How the states are linked:
at | + * & @ ~
vir | tis zil mar rel viv
kur | bor dag vek kif mab
mil | ras kiz vot dul kug
koz | buf lef tiv veb gam
viv | zil bip zuk muz sir
zuf | fur sef gez tem dom
zil | rel muz vir bul bip
bul | mab mar rel muv nom
muz | bul nom zil mar kaz
fil | gez nez rol zuf bub
rol | pil fil sef gez fid
rog | dom nef bub tuf pid
pur | sir kun ros kuz lil
dom | sef tuf nez rol nef
mak | rad mel gad gam des
seb | kur mab dib dag bul
tiv | kug koz tig buf rad
mar | muv vir bul tis zuk
kif | mak des bor mel dop
kug | kiz buf leb lig koz
gaf | nov fur lil tam zuf
veb | mut tig buf leb kab
dib | vek seb dop kur rel
rim | fid fuf nef bub nep
fuf | bub mus rim rog pel
dop | des dib dag vek tis
gam | lef lum rad kab kas
zuk | vir viv nom zil kob
lil | kun gaf lov nov gez
kab | tig lop lef tiv gad
muv | dop tis mab dib vir
kun | kuz nov pur kip gaf
sir | bip kuz kob kaz kun
kos | pid doz pel rar dit
buf | lig veb kug mut lef
pid | nef rar mus rim doz
vek | kas kur des bor seb
lig | dit mut kiz vot veb
dul | kos dit ras doz lig
lop | tiv rad kab koz mak
kiz | dul lig mil dit buf
sef | tem rol zuf pil tuf
kip | rav ros kuz kob tam
nez | zuf dom fil sef rog
des | mel vek kif kas dib
dit | doz vot dul zap mut
pel | mus kos nep pid dul
rar | rim nep pid fuf zap
vot | zap mil dit ras leb
nov | kip tam kun ros fur
mel | gam kas mak lum vek
tuf | rol fid dom fil rim
tam | ros lov nov pur tem
kob | viv sir rav bip pur
bip | muz kaz viv nom kuz
doz | rar zap kos nep vot
tem | lov pil fur lil rol
fur | tam tem gaf lov sef
dag | kif dop kur des muv
nef | tuf rim rog fid rar
pil | lil gez tem gaf fil
gez | gaf zuf pil fur nez
lov | pur lil tam kun pil
rad | koz gam lop lef mel
kaz | nom rav bip zuk kip
fid | fil bub tuf nez fuf
mab | dag muv seb dop mar
ras | pel dul zap kos kiz
lef | veb kab koz tig lum
bub | nez rog fid dom mus
kas | lum bor mel gad kur
rel | seb bul tis mab muz
gad | lop mak lum rad kif
ros | kob pur kip sir lov
tis | dib rel muv seb zil
rav | zuk kob kaz viv ros
zap | nep ras doz pel mil
nep | fuf pel rar mus ras
mus | rog pid fuf nef kos
lum | kab gad gam lop bor
bor | gad kif kas mak dag
mut | vot leb lig mil tig
kuz | kaz kip sir rav nov
nom | mar zuk muz vir rav
leb | mil kug mut kiz tiv
tig | leb tiv veb kug lop

In the rows, 148 means zero.

The rows follow the links: the fewer symbols apart two states are, the more alike their rows tend to be.

Each row is also shifted at random along 8 hidden directions that mean nothing.

The rows of 86 states, shuffled:
Each row is one state's numbers.
r1: [ 169  146  153   96  120  107  176  127  153  148  124  155  169  151  134  122  151  142  192  121  129  138  135  146  192]
r2: [ 134  173  115  142  123  142  139  121  219  157  110  148   84  134  162  140  111  127  101  116  169  111  159  155  157]
r3: [ 128  155  142  199  147  129  134  143  178  133  111  112  170  129  148  123  157  178  180  118  152  127  153  146  185]
r4: [ 155   86  147  125  122  149  132  182  204  145  180  181  144  157  159  130  137  158  158  168  175  165   98  174  137]
r5: [ 119  126  142  116  169  171  124  148  121  150  142  144  127  143  178  178  142  127  131  149  128  154  167  161  133]
r6: [  77  128  132  186  140  130   81  133  125  171  138  173  182  140  114  127  176  139  138  128  131  130  146  133  159]
r7: [ 159  120  148  138  173  155  148  161  147  132  135  139  164  161  180  173  221  145  217  145  120  175  140  178  161]
r8: [ 141  166  150  156  117  100  162  131  177  171  133  111  101  157  125  127  155  196  191  145  118  141  162  125  163]
r9: [ 163  157  145  162  134  114  165  133  200  132  114  140  182  152  146  127  124  105  226  115  141  139  130  166  198]
r10: [ 136  148  181   68  127  124  169  174  183  139  166  133  135  137  135  124  139  162  226  163  163  156  120  150  147]
r11: [ 139  133  148  120  160  169  120  148   99  142  178  128  141  161  161  165  194  223   91  162  120  176  172  152  147]
r12: [  81  115  126  135  154  157  149  157  154  149  105  182  143  102  165  146  208  141  148  118  171  111  137  160  147]
r13: [  98  106  122  195  163  163  194  152  121  153  134  178  137  143  181  180  132  115  140  143  129  147  156  166  132]
r14: [ 114  139  126   97  155  173  147  138  135  156  155  166   95  157  177  181  172  139  106  151  124  161  168  171  133]
r15: [ 215  174  144  122  155  161  143  134  143  147  109  173  159  133  147  151  198  111  116  125  179  119  143  141  149]
r16: [  79  147  136  126  135  129  142  129  118  155  136  195  192  132  115  126  182  108  165  116  137  127  132  147  173]
r17: [ 155  163  143  163  127  109  149  129  206  141  114  112  147  152  148  123  115  146  205  119  132  135  148  154  194]
r18: [ 165  166  162  162  140  143  144  165  164  156  177  142  129  157  122  137  174  181  157  176  163  161  135  131  121]
r19: [ 138  144  141  121  177  173  106  146  131  158  115  148  123  130  169  175  187  112  136  138  151  132  163  147  125]
r20: [ 194  143  127  165  130  135  158  139  235  142   98  144  121  141  178  139  109  115  157  118  177  119  136  166  167]
r21: [ 185  193  148  179  135  116  136  113  165  168  132  126  142  169  121  138  100  108  167  139  129  138  160  125  161]
r22: [ 120  151  175  114  154  159  111  177  138  144  192  161  178  141  119  138  124  118  163  173  175  159  119  141  121]
r23: [  76  145  149  161  191  168   63  162  158  147  106  115  142  110  164  162  143  100  184  133  162  125  161  147  129]
r24: [ 161  147  138  208  188  181  126  139   87  160  146  155  157  161  158  191  138  101  105  159  128  154  177  138  114]
r25: [  68  185  130  173  171  162   89  139  150  152  122  177  172  117  121  145  201   76  150  121  174  114  142  144  141]
r26: [ 110  152  159  199  148  144  188  179  188  125  185  148  169  156  138  139  115  137  223  171  159  173  115  166  143]
r27: [ 104  144  137  236  173  179  146  153  104  142  196  170  185  171  143  173  118  121  113  172  130  180  155  157  126]
r28: [ 129   99  172   97  156  156  100  175  136  114  183   98  179  151  174  142  122  220  159  163  133  184  147  172  171]
r29: [ 163   84  163  150  126  128  101  150  102  180  162  169  187  148  123  127   68  147  114  161  142  141  132  116  132]
r30: [ 151  184  144  151  132  126  155  117  153  144  126  128  152  144  133  130  111  147  130  122  142  125  165  136  181]
r31: [ 208   97  170  118  177  158  116  159  100  136  120   97  177  136  190  163   99  174  137  147  137  147  169  141  153]
r32: [  92  122  167  137  141  113  100  145  127  136  129   95  204  122  137  109   93  199  176  122  129  133  158  135  196]
r33: [  90  142  135  120  167  164  147  149  152  152  114  152  105  124  179  176  149  101  163  133  145  133  162  162  129]
r34: [ 175  180  158  164  160  144  119  136  141  135  115  101  169  126  144  137  115  161  126  128  165  120  172  125  165]
r35: [ 142  105  137  136  145  179   61  160  160  153  194  160  132  168  163  154  156  181   74  172  154  174  139  166  126]
r36: [ 154  195  127  151  153  164  127  123  174  161  111  159  107  130  146  157  153   97   93  126  179  108  163  139  132]
r37: [ 176  110  141  141  164  163  123  155  152  147  104  165  160  125  178  161  149  105  144  128  169  125  138  155  141]
r38: [ 169  127  137  173  108  126  170  146  159  190  161  174   93  163  126  132  186  206  116  168  144  144  140  121  119]
r39: [ 159  133  136  114  168  184   99  137  118  162  150  160  117  160  173  189  132  101   86  155  134  156  168  157  119]
r40: [ 105  157  149  131  168  166  163  156  124  124  181  152  166  162  150  166  200  151  172  160  127  182  147  172  154]
r41: [ 148  201  142  146  143  139  102  119  176  150  122  119  135  143  133  138  120  120  128  123  154  123  168  135  166]
r42: [  98  152  152   62  111  127  158  136  135  181  163  178  100  136  118  134  102  124  128  153  146  129  144  127  126]
r43: [ 156   98  152  168  127  143  123  168  141  175  176  176  151  151  126  130  145  180  119  173  163  151  122  128  115]
r44: [ 173  195  141   95  139  150  120  114  149  150  125  157  142  136  136  143  127  103   86  122  170  115  159  135  162]
r45: [ 124  101  152  139  178  160  105  167  149  138  105  134  171  113  182  157  139  120  188  131  160  130  144  160  148]
r46: [  75  156  146  132  136  156  173  165  145  142  198  154  119  143  136  141  152  197  117  167  156  163  148  152  133]
r47: [ 165  124  153  100  144  170  118  172  171  140  192  214  178  162  142  150  144   78  150  171  180  171   92  174  126]
r48: [ 187  179  153  176  189  162  137  144  120  147  110  111  141  139  158  176  195  138  159  144  144  138  178  129  133]
r49: [ 125  118  126  182  139  162  146  167  197  141  186  183  140  172  159  152  175  150  152  167  152  180  115  185  138]
r50: [ 145  155  166  100  134  148  163  163  134  154  185  180  150  144  118  136  150  141  146  170  169  151  124  136  121]
r51: [ 154  169  170  167  150  146   89  156  118  177  177  133  137  153  100  138  175  184  123  183  156  151  153   99  107]
r52: [ 140  136  145  189  185  168  111  152  128  152  125  123  141  148  172  179  172  136  165  151  130  154  168  148  130]
r53: [ 147  136  149   72  158  166  147  146  128  134  166  143  138  161  174  170  155  154  134  155  125  172  157  174  153]
r54: [ 170  147  168  128  142  143  169  176  161  139  176  175  176  157  124  135  210  148  212  170  170  166  102  152  139]
r55: [ 161  126  163  117  140  155   96  177  179  147  182  162  156  154  137  134  172  151  164  173  175  166  109  154  127]
r56: [ 219  105  141  147  103  115  213  136  134  177  150  215  162  170  128  131  135  133  143  151  135  144  117  135  149]
r57: [ 150  124  167  102  152  160  143  166  120  118  191  132  181  159  156  143  162  209  143  167  138  183  143  165  164]
r58: [ 145  228  146  109  139  168  196  132  165  141  195  150   82  169  137  167  112  126  100  170  157  168  163  153  126]
r59: [ 126  156  137   95  113  126  121  126  175  192  145  177   84  153  122  139  143  114  133  146  139  131  146  132  130]
r60: [ 142  128  141  134  161  162  210  152  146  128  156  180  167  165  181  179   86   58  192  150  128  174  135  191  155]
r61: [ 186  110  135  163  160  151  186  152  141  146  114  138  131  150  190  168  211  185  168  141  125  152  159  159  151]
r62: [ 137  139  163  146  135  114  151  140  125  160  144  158  195  149  116  127  103  106  203  139  130  142  132  132  165]
r63: [ 117  165  144   72  134  140  155  129  128  135  124  168  170  117  135  125  182  148  128  109  158  117  148  147  184]
r64: [ 147  111  119  146  135  144  154  150  209  144  100  192  147  127  172  134  214  129  167  112  179  116  114  178  167]
r65: [ 174  126  155  155  169  154   93  158  140  137  107  128  192  118  158  138  188  163  153  126  172  125  143  139  159]
r66: [ 150  218  152  154  162  135  288  138  143  117  103  147  161  121  150  155  121   86  210  119  162  120  157  148  168]
r67: [ 191  208  149  106  153  147  128  124  175  136  112  136  145  137  140  143  167  109  144  119  171  122  153  143  168]
r68: [ 152  154  131  231  140  159  247  158  151  136  195  209  174  180  138  157  130  114  147  171  152  177  119  167  135]
r69: [ 246  177  160   77  107  104  201  112  153  161  129  141  125  169  130  129  167  171  159  134  124  141  153  127  181]
r70: [ 202  102  155  128  153  142  154  162  167  128   97  118  170  119  190  139  111  158  174  125  168  125  141  158  170]
r71: [ 147   85  161  156  171  153  154  166   78  125  154  114  200  149  181  158  149  215  160  152  109  175  163  157  167]
r72: [ 124  150  131  163  132  139  160  120  128  153  135  183  182  136  133  132   93  108  103  119  152  118  149  142  168]
r73: [  96  136  159  159  146  155   91  177  175  147  188  128  141  143  137  134  148  188  156  174  165  166  132  150  126]
r74: [ 149  160  157  122  171  172  137  146  102  134  174  127  159  165  159  175  136  152  126  162  123  178  169  156  145]
r75: [ 159  122  136  233  159  161  196  152  129  134  180  155  175  181  170  169   97  149  133  166  122  185  151  169  149]
r76: [ 181  181  162  182  173  171  128  150  134  128  191  128  178  182  143  168  101  118  138  178  141  189  154  155  138]
r77: [  75  134  146  120  167  158  158  159  149  126  157  134  140  150  172  168  158  139  204  149  118  173  152  184  157]
r78: [ 178  146  159  151  167  144  182  156  128  129  101  118  169  120  168  146  168  172  175  128  155  127  160  139  162]
r79: [ 221  134  168  116  127  116   92  125  129  164  136  112  171  161  130  124  112  183  134  140  129  143  158  117  172]
r80: [ 101  138  144  163  116  124  141  156  192  180  162  143   81  146  130  131  127  174  159  167  151  141  143  133  118]
r81: [ 137  176  135  118  133  146  111  117  160  155  128  145  129  134  143  137   75  112   80  120  165  114  165  139  160]
r82: [ 127  154  160  110  125  114  113  158  209  170  146  126   92  149  126  126  196  171  223  161  145  149  132  138  137]
r83: [ 142  112  136  190  145  173   93  169  170  154  194  182  158  169  144  149  176  156  117  176  165  174  116  163  122]
r84: [ 199  158  153  155  105  102  189  142  212  174  141  110   72  168  138  128  149  208  192  163  133  151  148  131  149]
r85: [ 158  155  170   85  124  143  175  159  125  156  184  160  131  144  123  133  124  174  118  170  164  149  138  125  126]
r86: [ 138  137  172  120  129  131  159  166  134  160  171  158  153  140  120  128  122  159  172  165  156  148  130  127  130]

Some states, each with its row:
vir r67
tam r69
dop r12
pil r42
mus r4
nef r54
kos r83
ras r49
dag r70
mar r25
mab r15
fid r85
gaf r59
kip r16
lil r8
dib r66
mak r31
mil r28
tuf r10
rad r24
lov r62
dom r43
kur r78
vek r37
koz r71
fur r56
kaz r72

Row, symbols taken left to right, then the row they reach:
r55 @ & & + ~: r50
r23 @ & + * &: r13
r68 ~ + * +: r46
r35 ~ + @ @ &: r47
r14 * @ ~ ~: r61
r53 & @ ~ @ *: r74
r79 ~ & + ~ *: r29
r48 * * ~ @ * +: r45
r39 @ & & @ & &: r40
r9 * + + +: r34
r64 & * ~ ~: r41
r30 & @ ~ ~ + *: r32
r58 * @ & @: r73
r76 * ~ & & * @: r27
r77 ~ & @: r60
r33 & & + * @ ~: r52
r19 * @ + * @ &: r7
r6 @ & ~ + ~: r21

